Below is a small trained network, with its code and all its weights. Each question gives an input and a class and asks what happens when units are switched off, that is, made to give their printed mean instead of their output.

import numpy as np


def w(rows, s, z=0):
    codes = np.array(rows[::2]) - 128.0
    scale = np.full(codes.shape[1], s)
    scale[-1] = z or s
    return codes * scale


def norm(h):
    return h / np.sqrt((h * h).mean(-1, keepdims=True) + 1e-5)


def f(y):
    return y / 2 * (1 + np.tanh(0.7978845608 * (y + 0.044715 * y**3)))


def log_softmax(a):
    a = a - a.max(-1, keepdims=True)
    return a - np.log(np.exp(a).sum(-1, keepdims=True))


def net(x, mask):
    res = np.array(x, float).reshape(1, 5) / 4 @ E
    u = 0
    for l in range(2):
        y = f(norm(res) @ A[l][:, :-1].T + A[l][:, -1])
        res = res + np.where(mask[u : u + 4], y, B[l][:, -1]) @ B[l][:, :-1]
        u += 4
    return log_softmax(norm(res)[-1] @ U[:, :-1].T + U[:, -1])


A, B = {}, {}
E = w([
[105,34,180,222,137,144],'x0',
[176,128,196,135,134,209],'x1',
[1,136,123,20,80,43],'x2',
[135,43,142,20,153,157],'x3',
[161,101,244,179,204,62],'x4',
],0.0045)
A[0] = w([
[41,124,155,48,180,121,247],'L0N1',
[109,119,227,73,171,131,199],'L0N2',
[121,125,104,63,53,2,73],'L0N3',
[102,96,112,73,93,193,101],'L0N4',
],0.0076,0.0015)
B[0] = w([
[138,138,189,127,154,173,245],'L0N1',
[154,115,26,140,179,184,230],'L0N2',
[107,117,196,116,121,81,252],'L0N3',
[115,176,174,254,100,122,180],'L0N4',
],0.0084,0.0035)
A[1] = w([
[121,189,75,176,113,76,134],'L1N1',
[182,121,126,89,183,138,133],'L1N2',
[120,3,138,152,143,146,137],'L1N3',
[182,118,135,75,169,130,254],'L1N4',
],0.011,0.0027)
B[1] = w([
[183,201,154,119,135,219,199],'L1N1',
[153,8,124,193,173,115,202],'L1N2',
[177,58,167,193,217,137,253],'L1N3',
[123,117,176,255,168,164,222],'L1N4',
],0.0088,0.0052)
U = w([
[13,187,197,64,81,74,199],'0',
[134,87,80,80,119,94,2],'1',
[127,125,43,103,144,98,14],'2',
[173,237,88,151,97,206,168],'3',
[128,95,6,88,130,67,24],'4',
[149,56,43,69,87,73,3],'5',
[138,21,165,204,236,141,216],'6',
],0.012,0.006)

Each question gives the input, the list of numbers given to net, and the class t.
The units are the neurons (one row each of A and B). Each row of codes is followed by its name. A weight is (code - 128) times the scale printed after its matrix; where a second scale follows, it is the last column's (A, B and U).
mask holds one flag per neuron, layer by layer. A switched-off neuron (its flag False) gives its mean, the last column of its row in B, instead of its output. The means were averaged over made-up inputs and are rounded, as every weight is.
A unit's drop is (log p(t) with every unit on - log p(t) with that unit switched off) / (log p(t) with every unit on - log p(t) with every unit switched off).
The circuit of an input: a set's keep is (log p(t) with only the set's units on - log p(t) with every unit switched off) / (log p(t) with every unit on - log p(t) with every unit switched off). Starting from all 8 units, units are removed one at a time, each time the one whose removal leaves the highest keep (on an exact tie, the one counted first), for as long as the keep stays at least 0.8.
circuit, biggest first: the units of the circuit, biggest drop first
top k neurons: the k neurons with the biggest drops, biggest first
k most important neurons of layer l: the k neurons of layer l with the biggest drops, biggest first
drop of u: that unit's drop, to one decimal
input [-6,5,5,-7,-2], class 0: top 2 neurons	L0N2, L0N3
input [-7,-6,3,1,5], class 0: circuit, biggest first	L1N3
input [0,0,2,-5,2], class 0: circuit, biggest first	L1N3, L1N4
input [-8,2,5,2,1], class 0: top 3 neurons	L0N3, L1N3, L0N4
input [6,-8,-2,-4,-1], class 3: circuit, biggest first	L1N1, L1N2, L1N4
input [0,3,1,4,-6], class 3: top 2 neurons	L0N4, L0N3
input [2,-6,1,6,-5], class 0: 2 most important neurons of layer 1	L1N2, L1N4
input [6,-8,-5,-8,1], class 3: top 2 neurons	L1N1, L1N2
input [-4,5,-3,1,-3], class 3: top 2 neurons	L0N4, L1N3
input [1,1,1,-6,6], class 3: 2 most important neurons of layer 0	L0N1, L0N3
input [-4,5,5,-3,-8], class 0: 2 most important neurons of layer 0	L0N2, L0N3
input [6,-6,6,4,-5], class 0: drop of L1N2	0.1
input [-2,-4,1,-2,-2], class 0: drop of L0N3	0.3
input [-1,-8,4,-5,4], class 0: drop of L1N1	0.0
input [-6,-7,-6,4,-4], class 3: most important neuron of layer 0	L0N1
input [8,-8,-8,-8,-3], class 3: 3 most important neurons of layer 1	L1N1, L1N2, L1N4
